In the rows, zero is written as 128.
Each row of numbers stands for one node and depends on some of the facts below. Use the named rows to name the rest.

Known rows:
j_769: [105 114 131 125 136 122 173 165 150 108  94 115  96 149 119 139 114 117
 130 114 143 132 135 105 129  85 168 120 117 170 116 135 115 126 104 177
 110 117 123 117 144]
j_946: [107 136 100 127 135 161 109 133 119 109 119 152 152 192 133  98 113 141
  87 112 103 140 134 139  88 137 143 142 120 117 110 135 116 125 126 119
 110 117 120 171 142]
j_725: [103 115 130 125 136 122 169 143 142 105  95 114  99 151 121 130 124 120
 129 114 134 145 131 108 145  87 152 121 121 159 106 136 118 128 106 188
 108 116 123 116 157]
j_867: [121 158 101 128 139 144 112 130 114  97 117 143 159 133 123  99 113 123
  86 120 107 136 150 122  86 133 150 156 135 108 114 136 116 128 118 123
 124 118 122 143  99]
j_592: [111 183 100 123 168 158 111 122 115  96 101 153 158 142 121  99 113 126
  88 113 109 127 153 123  85 150 160 175 157 110  93 136 124 128 134 126
 137 119 122 123 114]
j_579: [104 114 138 126 135 120 171 151 142 120  91 111  97 130 120 144 112 120
 135 119 152 133 133 106 114  87 162 118 119 136 123 137 115 129 104 199
 110 117 137 116 140]
j_556: [104 116 117 124 139 125 175 176 127  92 106 130  98 177 127 101 121 122
 110 113 138 133 134 105 174  81 156 122 127 154 111 135 116 134 105 224
 104 127 123 116  96]
j_686: [164 136 117 120 134 121 112 114 153 115 120 112 101 131 153 135 115 174
 212 114 169 126 124  98 190  88 121 132 141 229  93 159 116 129 131 181
 102 191 124 113 215]
j_988: [135 166 101 123 135 136 110 127 113  91 105 126 151 131 120 102 114 126
  84 127 106 139 178 108  87 125 161 161 122 111 121 134 116 125 123 123
 138 119 119 155 113]
j_685: [144 153 104 127 138 128 107 139 113 105 112 113 157 126 123 103 111 123
  84 144 108 160 142 122  84 145 142 137 131 109 116 137 116 143 110 124
 145 115 121 156 112]
j_13: [156 118 102 126 134 129 111 119 113  95 114 116 146 130 122 106 123 135
  84 142 102 150 143 126  88 125 131 131 116 114 137 133 115 125 109 119
 110 115 116 183 123]
j_58: [107 117 114 128 136 124 128 213 181 171 134 157 100 128 168 184 103 127
 137 130 158 123 133  99 172  83 125 117 115 207 237 131 114 127 139 146
 100 213 223 112  93]
j_365: [140 182 105 124 134 120 109 112 147 120 146 130 103 129 201 113 116 182
 227 113 169 126 116  96 210  92 121 152 191 172  89 193 119 171 157 249
 104 190 148 111 199]
j_514: [104 111 127 125 132 121 172 164 148 119 103 123  98 145 130 139 112 119
 124 116 127 130 133 110 145  83 150 119 120 154 122 135 114 127 104 194
 106 116 126 119 130]
j_832: [165 249 103 119 180 172 103 114 118 116 115 168 158 125 160 100 109 220
 146 111 124 121 129  99  86 182 126 224 190 149  92 137 143 128 212 126
 109 217 129 117 155]
j_151: [102 114 128 125 135 121 172 144 140 106  96 113  97 146 121 130 124 118
 128 116 131 144 133 106 146  84 152 118 120 163 106 135 117 128 103 190
 110 118 123 120 156]
j_402: [105 125 125 124 157 125 128 167 191 159 117 158  98 130 170 162 108 133
 176 113 172 120 131 106 142  88 127 121 118 209 151 135 116 128 140 185
 102 196 211 111 107]
j_360: [119 155 101 126 139 144 110 131 113  95 118 139 160 135 124 100 111 123
  86 118 108 137 150 122  87 134 149 156 136 109 113 135 118 130 117 125
 124 118 123 143  99]
j_383: [104 115 127 126 135 121 169 142 135  99  92 113  96 130 122 133 121 121
 137 114 122 129 131  99 154  85 155 122 120 170  92 136 117 130 105 202
 105 115 120 119 160]

Facts:
j_17: bonar klibo; brenom drila
j_270: bonar gefor; brenom stotil
j_681: bonar klibo; brenom drila
j_33: bonar gefor; brenom stotil
j_646: fistas j_617; bonar gefor; brenom drila
j_427: bonar gefor; brenom stotil
j_58: stobron j_977,j_563,j_421,j_597; bonar klibo; brenom stotil
j_769: bonar klibo; brenom stotil
j_225: bonar klibo; brenom stotil
j_501: bonar gefor; brenom drila
j_219: fistas j_973; bonar gefor; brenom stotil
j_309: fistas j_867; stobron j_834,j_501,j_375,j_572,j_397,j_33,j_733,j_878,j_705; bonar gefor; brenom drila
j_597: fistas j_400; bonar gefor; brenom stotil
j_635: fistas j_895; stobron j_153,j_185,j_708,j_415,j_681,j_545,j_456,j_602; bonar gefor; brenom drila
j_489: fistas j_494; bonar gefor; brenom drila
j_397: bonar klibo; brenom drila
j_566: fistas j_275; bonar gefor; brenom stotil
j_947: bonar gefor; brenom stotil
j_761: bonar klibo; brenom stotil
j_375: bonar klibo; brenom stotil
j_867: fistas j_397; bonar gefor; brenom drila
j_13: fistas j_761; bonar gefor; brenom stotil
j_98: fistas j_597; bonar gefor; brenom drila
j_878: bonar klibo; brenom stotil
j_977: bonar klibo; brenom stotil
j_358: bonar gefor; brenom drila
j_895: bonar gefor; brenom stotil
j_355: fistas j_685; stobron j_977,j_827,j_514,j_288,j_26,j_252,j_755; bonar gefor; brenom stotil
j_903: bonar gefor; brenom drila
j_299: fistas j_45; bonar klibo; brenom stotil
j_213: stobron j_977,j_895,j_602; bonar gefor; brenom drila
j_735: fistas j_282; stobron j_766,j_307,j_769,j_597; bonar gefor; brenom drila
j_827: bonar gefor; brenom stotil
j_42: fistas j_309; stobron j_787,j_903; bonar klibo; brenom stotil
j_104: fistas j_736; bonar gefor; brenom stotil
j_812: bonar gefor; brenom drila
j_938: fistas j_413; bonar klibo; brenom drila
j_875: fistas j_288; bonar gefor; brenom drila
j_932: fistas j_115; stobron j_654,j_926,j_397,j_17,j_486; bonar gefor; brenom stotil
j_486: fistas j_635; bonar gefor; brenom drila
j_973: bonar klibo; brenom stotil
j_416: stobron j_569,j_977,j_13,j_625,j_397,j_545,j_685; bonar gefor; brenom stotil
j_569: bonar klibo; brenom drila
j_765: bonar gefor; brenom stotil
j_654: fistas j_277; bonar gefor; brenom stotil
j_312: stobron j_971,j_556,j_543,j_755,j_282; bonar klibo; brenom stotil
j_755: fistas j_886; bonar gefor; brenom stotil
j_26: fistas j_938; bonar gefor; brenom drila
j_369: fistas j_146; bonar klibo; brenom stotil
j_307: bonar gefor; brenom drila
j_45: fistas j_654; bonar gefor; brenom drila
j_91: bonar klibo; brenom drila
j_359: stobron j_988,j_397,j_766; bonar gefor; brenom stotil
j_507: fistas j_294; stobron j_41,j_901,j_982,j_470; bonar klibo; brenom stotil
j_926: bonar klibo; brenom stotil
j_277: fistas j_834; bonar klibo; brenom stotil
j_592: bonar gefor; brenom drila
j_146: fistas j_861; bonar gefor; brenom stotil
j_544: fistas j_708; bonar gefor; brenom stotil
j_832: fistas j_365; stobron j_592,j_17,j_545,j_358; bonar gefor; brenom drila
j_545: bonar gefor; brenom stotil
j_470: fistas j_104; bonar gefor; brenom stotil
j_379: fistas j_579; bonar gefor; brenom stotil
j_685: fistas j_486; bonar gefor; brenom drila
j_872: fistas j_292; bonar klibo; brenom stotil
j_572: bonar klibo; brenom drila
j_421: bonar gefor; brenom stotil
j_992: fistas j_543; bonar klibo; brenom stotil
j_68: fistas j_723; bonar gefor; brenom stotil
j_543: fistas j_875; bonar gefor; brenom stotil
j_482: stobron j_185,j_13,j_913,j_766,j_206,j_938,j_26,j_878; bonar gefor; brenom stotil
j_390: fistas j_441; bonar klibo; brenom drila
j_822: bonar klibo; brenom drila
j_292: fistas j_151; bonar klibo; brenom stotil
j_705: bonar klibo; brenom stotil
j_729: bonar gefor; brenom stotil
j_279: fistas j_932; bonar gefor; brenom stotil
j_772: bonar klibo; brenom stotil
j_413: fistas j_832; bonar gefor; brenom stotil
j_777: bonar klibo; brenom stotil
j_494: fistas j_915; bonar klibo; brenom drila
j_365: fistas j_755; stobron j_787,j_729,j_45,j_545,j_456,j_765,j_875; bonar klibo; brenom drila
j_723: fistas j_901; bonar gefor; brenom drila
j_634: fistas j_705; stobron j_41,j_625,j_895,j_288,j_875; bonar gefor; brenom stotil
j_441: stobron j_369,j_861,j_489,j_219,j_456,j_772; bonar klibo; brenom stotil
j_579: fistas j_355; bonar klibo; brenom stotil
j_65: bonar gefor; brenom stotil
j_625: bonar gefor; brenom stotil
j_886: bonar klibo; brenom stotil
j_296: fistas j_646; bonar gefor; brenom stotil
j_41: bonar gefor; brenom stotil
j_787: fistas j_26; bonar klibo; brenom stotil
j_415: fistas j_725; bonar gefor; brenom stotil
j_185: fistas j_686; bonar gefor; brenom stotil
j_915: fistas j_946; bonar gefor; brenom drila
j_834: bonar klibo; brenom drila
j_294: fistas j_470; bonar gefor; brenom stotil
j_275: fistas j_360; bonar gefor; brenom stotil
j_456: bonar klibo; brenom drila
j_766: bonar gefor; brenom drila
j_953: fistas j_219; bonar klibo; brenom drila
j_282: fistas j_383; bonar gefor; brenom stotil
j_708: fistas j_566; bonar gefor; brenom drila
j_600: stobron j_654,j_68,j_563,j_292,j_415,j_861,j_765; bonar gefor; brenom stotil
j_982: bonar klibo; brenom drila
j_927: fistas j_68; bonar gefor; brenom drila
j_151: fistas j_13; bonar klibo; brenom stotil
j_563: bonar gefor; brenom stotil
j_725: fistas j_813; bonar klibo; brenom stotil
j_617: fistas j_206; bonar gefor; brenom stotil
j_224: fistas j_634; bonar gefor; brenom stotil
j_115: fistas j_594; bonar klibo; brenom stotil
j_206: bonar gefor; brenom stotil
j_861: bonar gefor; brenom stotil
j_288: fistas j_379; bonar gefor; brenom stotil
j_971: bonar gefor; brenom drila
j_913: bonar gefor; brenom stotil
j_686: stobron j_913,j_383,j_206,j_545,j_777; bonar klibo; brenom stotil
j_736: fistas j_92; stobron j_45,j_489,j_98,j_294,j_358; bonar gefor; brenom stotil
j_402: stobron j_514,j_489,j_603,j_427,j_296,j_421; bonar klibo; brenom stotil
j_514: fistas j_270; bonar klibo; brenom stotil
j_252: bonar klibo; brenom drila
j_946: fistas j_279; bonar gefor; brenom stotil
j_603: bonar gefor; brenom stotil
j_400: stobron j_977,j_13,j_397,j_861; bonar gefor; brenom stotil
j_988: bonar gefor; brenom drila
j_383: fistas j_507; bonar klibo; brenom stotil
j_594: fistas j_556; stobron j_915,j_927,j_65,j_556,j_579,j_602,j_597; bonar gefor; brenom stotil
j_901: fistas j_415; bonar gefor; brenom stotil
j_92: fistas j_771; bonar klibo; brenom drila
j_733: bonar klibo; brenom stotil
j_360: fistas j_98; bonar gefor; brenom drila
j_930: fistas j_625; bonar klibo; brenom stotil
j_556: fistas j_930; bonar klibo; brenom drila
j_813: fistas j_185; bonar gefor; brenom drila
j_771: stobron j_592,j_68,j_279,j_296,j_358,j_91,j_597; bonar gefor; brenom drila
j_153: bonar klibo; brenom stotil
j_602: bonar gefor; brenom stotil

Rows to name:
No name comes twice in this set of rows, the named rows included.
[138 116 121 174 137 128 108 163 117 141 131 111 168 125 139 102 108 124
  82 147 105 170 131 168  85 155 126 122 120 108 141 139 114 168 105 126
 109 116 129 151  97] | j_895
[103 193 100 124 138 168 110 138 116 112 129 175 157 201 156  99 112 137
  88 111 104 125 132 115  88 145 147 169 159 110  98 135 125 125 176 124
 125 115 125 149 136] | j_489
[102 128 116 127 134 121 149 120 123  94 116 112 101 148 142 106 129 123
 155 113 141 143 127  98 171  86 133 124 157 127  92 157 117 147 107 239
 109 118 122 117 168] | j_456
[157 119 103 118 133 119 146 125 118  90  96 109 100 127 117 147 137 120
 132 165 145 174 166  92 211  81 141 124 119 185 141 130 116 126 108 130
 118 136 117 122 169] | j_397
[105 195 100 123 182 163 112 120 118 100  98 158 156 145 123  98 113 129
  90 114 110 125 146 123  83 158 159 180 169 112  92 134 131 127 142 127
 136 129 121 122 122] | j_358
[171 125 103 174 136 131 107 155 115 169 160 145 158 119 175 144 106 169
  87 156 106 126 127 138  91 145 123 121 118 111 219 134 113 149 136 121
 103 182 188 126  91] | j_355
[106 116 119 130 133 119 199 120 134 104  96 125  98 128 119 146 152 119
 162 116 141 125 133  97 125  87 164 121 119 120 128 136 116 128 104 198
 113 117 125 118 141] | j_992
[108 116 117 125 135 120 126 156 168 147 125 141  98 130 168 157 109 132
 162 116 151 125 128 101 170  86 125 120 117 198 158 135 114 128 122 180
 102 181 181 114 113] | j_312
[104 110 114 152 131 121 156 188 123 126 141 114  96 129 138 153 113 122
  89 158 109 159 131 104 200  82 128 115 113 145 202 135 112 134 106 158
 102 120 125 121  95] | j_977
[224 153  99 122 132 130 105 115 113 121 155 123 146 120 151 137 111 222
  90 166 107 127 130  99 129 126 117 149 113 167 186 136 114 129 158 115
 105 204 121 163 119] | j_416
[106 131 109 125 189 173 113 191 119 135  95 172 148 143 122 117 108 126
  85 114 110 126 189 155  79 133 165 126 120 115 167 131 117 125 119 122
 110 135 149 120  92] | j_597
[147 182 104 123 188 191 106 116 136 147 121 187 173 129 165 105 110 211
 126 112 120 120 131 139  81 187 125 186 158 154 103 136 124 125 184 123
 109 202 170 116 142] | j_736
[163 134 102 183 131 152 107 118 116 151 180 161 168 123 204 111 110 212
  85 133 103 126 122 141  93 156 120 129 121 112 164 145 112 167 137 123
 102 172 159 122  95] | j_634
[228 136 101 122 134 126 106 120 113 123 150 119 150 119 130 149 111 203
  85 179 105 129 131 101 119  99 119 138 114 177 224 131 110 127 160 112
 104 215 122 161  96] | j_400

The same nodes again, as new rows of numbers:
Known rows:
j_544: [ 83 119 131 116 130 172 143 112 155 137  64 117 118 112 103 132 160 141
 152 120 166 145 119  97 106 110 110 124 111 127 118 133 142]
j_375: [ 44 147 136 147 205 130  94  99  90  88 140  68 116 150 145 117 110  84
 135 178 105 148  88 122 123 137 153 170 139 166 111 192 150]
j_379: [113 136 122 114 191 150 149 129 166 143  77 118 157  92 108 107 153 104
 158 128 174 143 155 101 115  81 137  97 107 135 131 134 121]
j_947: [104 119 130 126 143 177 142  95 156 139  75 116  94 105 101 119 166 154
 142 140 171 146 123  88 106 123 127 146 121 138 146 129 143]
j_307: [151 126 133  97 137 147 145 112 157 135  81 108  88 116  95 115 157 169
 144 134 167 137  85 100 130  93 128 150 152 122 148 122 127]
j_41: [115 118 129 129 143 180 128 102 153 134  68 121 109 112 100 124 171 162
 124 149 170 150 135  90  98 126 138 150 110 151 147 131 132]
j_594: [156  95 143 163 101 157 137 125 104 106  68 123 152 184  87 160 111  85
 110 123 148  70 132  64 105  88  98 138  92  85 169 125 118]
j_927: [141 127 130  93 126 150 139 130 153 128  61 114 112 119  96 131 159 166
 144 116 157 143  83 111 129  85 112 131 127 128 114 119 123]
j_654: [ 75 120 130 116 126 167 145 113 159 136  68 114 115 110 104 139 157 135
 157 115 160 144 126  96 110 110 106 117 115 111 114 127 149]
j_288: [117 137 121 115 185 149 144 132 166 138  68 121 165  95 108 115 166 118
 140 130 176 146 155 103 105  83 146 101 101 147 136 142 116]
j_369: [ 41 147 138 143 202 131  89 116  82  84 137  73 148 167 147 132 106  79
 138 163 103 153  86 124 125 127 136 147 122 163  91 194 141]
j_755: [ 90 118 128 119 126 169 131 119 151 135  61 121 130 109 103 128 161 150
 143 120 170 143 112 103 104 113 113 135 102 132 128 134 135]
j_563: [115 119 132 128 142 168 137 100 152 138  76 118 100 108 100 110 158 148
 145 139 178 130 108  91 106 117 126 156 110 134 158 134 136]
j_834: [ 78 150 135 115 202 111  98 118  93  74 140  63 106 163 138 124 111 101
 124 175 100 151  76 127 145 116 161 172 168 167 105 189 133]
j_482: [129  72 121 148 113 108 135  81 159  88 129 119  94 111  99 154 153 156
 132 117 120 105 173  55 104 138  99 137 127  88 164 101 136]
j_33: [ 95 117 132 124 140 177 143  93 159 139  82 115  95 106 102 121 164 155
 145 137 169 143 126  89 106 124 127 144 127 131 143 126 149]
j_766: [140 121 128  97 125 128 149 107 164 130 111  99  84 108  95 123 152 172
 157 119 165 122  91  97 131  95 123 150 165 100 147 116 142]
j_973: [ 45 145 137 147 205 135  87  99  87  90 139  71 119 155 143 115 109  86
 131 182 106 151  88 121 124 139 155 171 136 170 115 194 144]
j_309: [148  84 120 105 107  93 145 123 161  71 118 111 108 123  97 162 145 167
 142 105 112 107 161  73 119  95  94 119 142  81 143 101 126]

Which node is each row?
No name comes twice in this set of rows, the named rows included.
[115 106 126 164 169  88  61 120  65  62 141  96 156 173 131 119  93  79
 112 165 109  64 105 100 117 133 115 183  94 127 168 194 103] | j_58
[108 118 137 123 135 170 143 111 143 141  62 120 113 120 100 120 144 120
 158 123 166 138 102  94 117 102  98 121 105 117 130 135 131] | j_296
[133 127 129  87 125 147 141 131 156 122  62 112 112 120 100 138 162 169
 147 113 147 149  86 114 129  86 107 125 133 124  98 119 126] | j_360
[160  78 124 111 110  90 142 120 130 100  94 117 102 149  92 141 106 126
 160 109 136  69 112  70 141  83  83 132 115  81 165 121 100] | j_735
[ 51 152 124 140 221 106 110 135 112 109 139  73 171 119 151  98  98  75
 148 172 114 143 109 128 139  88 158 103 111 168 107 197 118] | j_579
[147 144 122  90 180 124 151 137 168 132  83 109 149  96 103 123 163 143
 144 120 166 147 134 113 129  68 152  98 137 130 118 126 113] | j_685
[143 141 120  89 167 129 151 132 167 133  82 108 132  97 101 126 156 139
 154 120 161 145 121 109 133  70 136 101 146 121 119 123 121] | j_486
[102 128 125 115 157 160 145 124 159 138  65 119 145 103 104 121 157 119
 153 124 170 145 130 101 113  90 120 104 104 130 126 138 128] | j_543
[ 45 153 168 159 132 180 129 124  82  82 139  65 157 203 129 162 101  74
 112 162 101 148  79 123 116 104 164 153 112 153  91 193 184] | j_115
[ 37 125 135 136 175 138  64 130  80  76 133  77 139 112 151 111 100  93
 139 122  96 146  71 134 142 138 104 163 111 168  75 155 150] | j_725
[106 100 126 165 196 103  69  87  65  62 140  95 128 186 138 143  99  78
 107 191  93 136 157  77 126 148 106 157 119 154 148 173 106] | j_441
[ 64 150 136  98 203  96  97 119  80  70 135  63 134 198 145 145 115  97
 150 161 105 157  73 128 132 109 137 163 159 158  94 201 120] | j_92
[125 101 130 167 195  93  68  98  62  68 139  95 134 188 133 121  94  76
 118 185  96  92 113  83 139 138  99 169 101 144 164 185  99] | j_402
[151  70 123 153 122 125 121  87 135 106  98 124 100 126  96 141 143 133
 126 138 119 104 166  56 109 131  92 138 106  94 167 105 111] | j_600
[ 98 154 161 133 151 136 116 136  74  72 135  63 152 206 124 156 100  77
 111 162 103 144  71 131 138  85 163 157 130 155  94 194 146] | j_556

